Here is a tiny trained network, its code and every weight. The questions are about switching its units off for an input and a target symbol, where a switched-off unit gives its printed mean instead of its output.

import numpy as np


def w(rows, s, z=0):
    codes = np.array(rows[::2]) - 128.0
    scale = np.full(codes.shape[1], s)
    scale[-1] = z or s
    return codes * scale


def f(y):
    return np.maximum(y, 0)


def softmax(a):
    e = np.exp(a - a.max(-1, keepdims=True))
    return e / e.sum(-1, keepdims=True)


def log_softmax(a):
    a = a - a.max(-1, keepdims=True)
    return a - np.log(np.exp(a).sum(-1, keepdims=True))


def net(x, mask):
    ids = ['αγεηθξσφ'.index(c) for c in x.split()]
    T = len(ids)
    res = E[ids] + P[:T]
    q, k, v = (res @ M[0].T for M in (Q, K, V))
    z = softmax(np.where(np.tri(T) > 0, q @ k.T / 4**0.5, -1e9)) @ v
    res = res + np.where(mask[0], z, O[0][:, -1]) @ O[0][:, :-1]
    y = f(res @ A[0][:, :-1].T + A[0][:, -1])
    res = res + np.where(mask[1:25], y, B[0][:, -1]) @ B[0][:, :-1]
    return log_softmax(res[-1] @ U[:, :-1].T + U[:, -1])


Q, K, V, O, A, B = {}, {}, {}, {}, {}, {}
E = w([
[93,72,180],'α',
[172,116,174],'γ',
[159,241,42],'ε',
[111,206,235],'η',
[106,113,115],'θ',
[126,112,7],'ξ',
[137,126,157],'σ',
[62,115,76],'φ',
],0.013)
P = w([
[132,167,168],'0',
[176,147,162],'1',
[135,178,149],'2',
[184,124,119],'3',
[151,171,125],'4',
[203,130,98],'5',
[189,152,117],'6',
[217,132,100],'7',
[219,141,99],'8',
[240,123,109],'9',
[241,116,92],'10',
[227,121,93],'11',
[255,117,95],'12',
],0.005)
Q[0] = w([
[94,211,134],'h1',
[193,53,9],'h1',
[160,247,109],'h1',
[87,118,160],'h1',
],0.016)
K[0] = w([
[91,181,157],'h1',
[253,83,83],'h1',
[122,154,90],'h1',
[95,145,166],'h1',
],0.022)
V[0] = w([
[64,105,140],'h1',
[255,45,168],'h1',
[38,148,121],'h1',
[240,141,120],'h1',
],0.0079)
O[0] = w([
[208,151,123,26],'h1',
[68,225,73,78],'h1',
[216,106,153,83],'h1',
[2,124,117,254],'h1',
],0.0072,0.0023)
A[0] = w([
[119,72,244,2],'n1',
[164,206,199,59],'n2',
[134,91,137,98],'n3',
[126,82,191,74],'n4',
[104,24,198,75],'n5',
[91,70,128,106],'n6',
[108,127,61,74],'n7',
[103,76,118,160],'n8',
[144,71,133,86],'n9',
[107,221,149,172],'n10',
[101,40,140,54],'n11',
[119,123,201,97],'n12',
[197,154,130,113],'n13',
[153,20,176,101],'n14',
[53,1,244,166],'n15',
[157,109,156,169],'n16',
[25,34,215,122],'n17',
[160,61,175,97],'n18',
[149,86,186,80],'n19',
[110,180,159,23],'n20',
[159,33,61,158],'n21',
[130,137,157,119],'n22',
[41,100,226,56],'n23',
[203,63,47,72],'n24',
],0.0099,0.0064)
B[0] = w([
[43,171,129,140],'n1',
[168,185,182,165],'n2',
[107,118,148,129],'n3',
[109,127,116,137],'n4',
[105,141,91,140],'n5',
[104,146,169,147],'n6',
[197,91,127,193],'n7',
[118,135,172,202],'n8',
[108,132,162,129],'n9',
[10,152,124,222],'n10',
[107,207,119,129],'n11',
[184,117,153,156],'n12',
[134,173,107,144],'n13',
[154,180,53,149],'n14',
[158,5,82,219],'n15',
[125,143,188,179],'n16',
[103,86,54,174],'n17',
[159,136,100,143],'n18',
[97,123,101,140],'n19',
[212,124,150,133],'n20',
[213,182,174,253],'n21',
[109,105,145,143],'n22',
[165,210,149,148],'n23',
[98,170,24,183],'n24',
],0.028,0.0041)
U = w([
[104,121,197,114],'α',
[2,136,23,157],'γ',
[105,2,44,35],'ε',
[118,62,125,15],'η',
[120,64,139,110],'θ',
[118,37,144,250],'ξ',
[87,70,116,70],'σ',
[168,143,73,163],'φ',
],0.0054,0.0017)

Each question gives the input, a string of symbols that net reads in full, and the target symbol t.
The units are the heads (4 rows each of Q, K, V and O) and the neurons (one row each of A and B). Each row of codes is followed by its name. A weight is (code - 128) times the scale printed after its matrix; where a second scale follows, it is the last column's (O, A, B and U).
mask holds one flag per unit, heads first, then neurons. A switched-off unit (its flag False) gives its mean, the last column of its rows in O or B, instead of its output. The means were averaged over made-up inputs and are rounded, as every weight is.
A unit's drop is (log p(t) with every unit on - log p(t) with that unit switched off) / (log p(t) with every unit on - log p(t) with every unit switched off).
The circuit of an input: a set's keep is (log p(t) with only the set's units on - log p(t) with every unit switched off) / (log p(t) with every unit on - log p(t) with every unit switched off). Starting from the 12 units with the biggest drops (on a tie, the unit counted first), units are removed one at a time, each time the one whose removal leaves the highest keep (on an exact tie, the one counted first), for as long as the keep stays at least 0.8.
circuit, biggest first: the units of the circuit, biggest drop first
k most important neurons: the k neurons with the biggest drops, biggest first
drop when u is switched off: that unit's drop, to one decimal
input α φ ε γ γ γ γ σ σ, target γ: circuit, biggest first	[h1; n21; n10]
input ε φ θ, target ε: circuit, biggest first	[n15; n17]
input ε ξ ε ε σ ε γ σ, target ε: 3 most important neurons	[n15; n17; n21]
input ε ξ φ, target ε: circuit, biggest first	[n15; h1]
input φ φ φ ξ θ, target φ: circuit, biggest first	[h1; n14; n10]
input ξ ε φ ξ ε α ξ ξ, target φ: circuit, biggest first	[n21; n24]
input γ ξ α ξ γ α α γ ε γ γ α θ, target γ: circuit, biggest first	[h1; n21]
input ε α ε ε η φ, target ε: circuit, biggest first	[h1; n15]
input ε γ γ, target ε: circuit, biggest first	[n15; n17; h1]
input γ ξ σ, target γ: 3 most important neurons	[n10; n21; n7]
input φ ε ε θ, target ε: circuit, biggest first	[n15; h1]
input ξ ε η γ, target ε: 2 most important neurons	[n15; n21]
input φ γ θ σ α σ η γ γ φ, target γ: circuit, biggest first	[h1; n10]
input ε γ φ γ ε η σ, target ε: circuit, biggest first	[n15; n21; h1]
input α σ γ σ γ, target γ: 4 most important neurons	[n21; n10; n7; n15]
input η φ η ξ α θ η φ ξ σ α α, target ε: 2 most important neurons	[n15; n17]
input φ φ γ, target φ: most important neuron	[n14]
input η θ θ φ φ φ θ ξ φ σ φ η ε, target γ: drop when n2 is switched off	0.0
input ξ ε α, target ε: drop when n15 is switched off	0.6
input γ η ξ θ φ ε α ε η, target α: drop when n3 is switched off	0.0
input θ φ α φ, target φ: drop when n15 is switched off	0.1
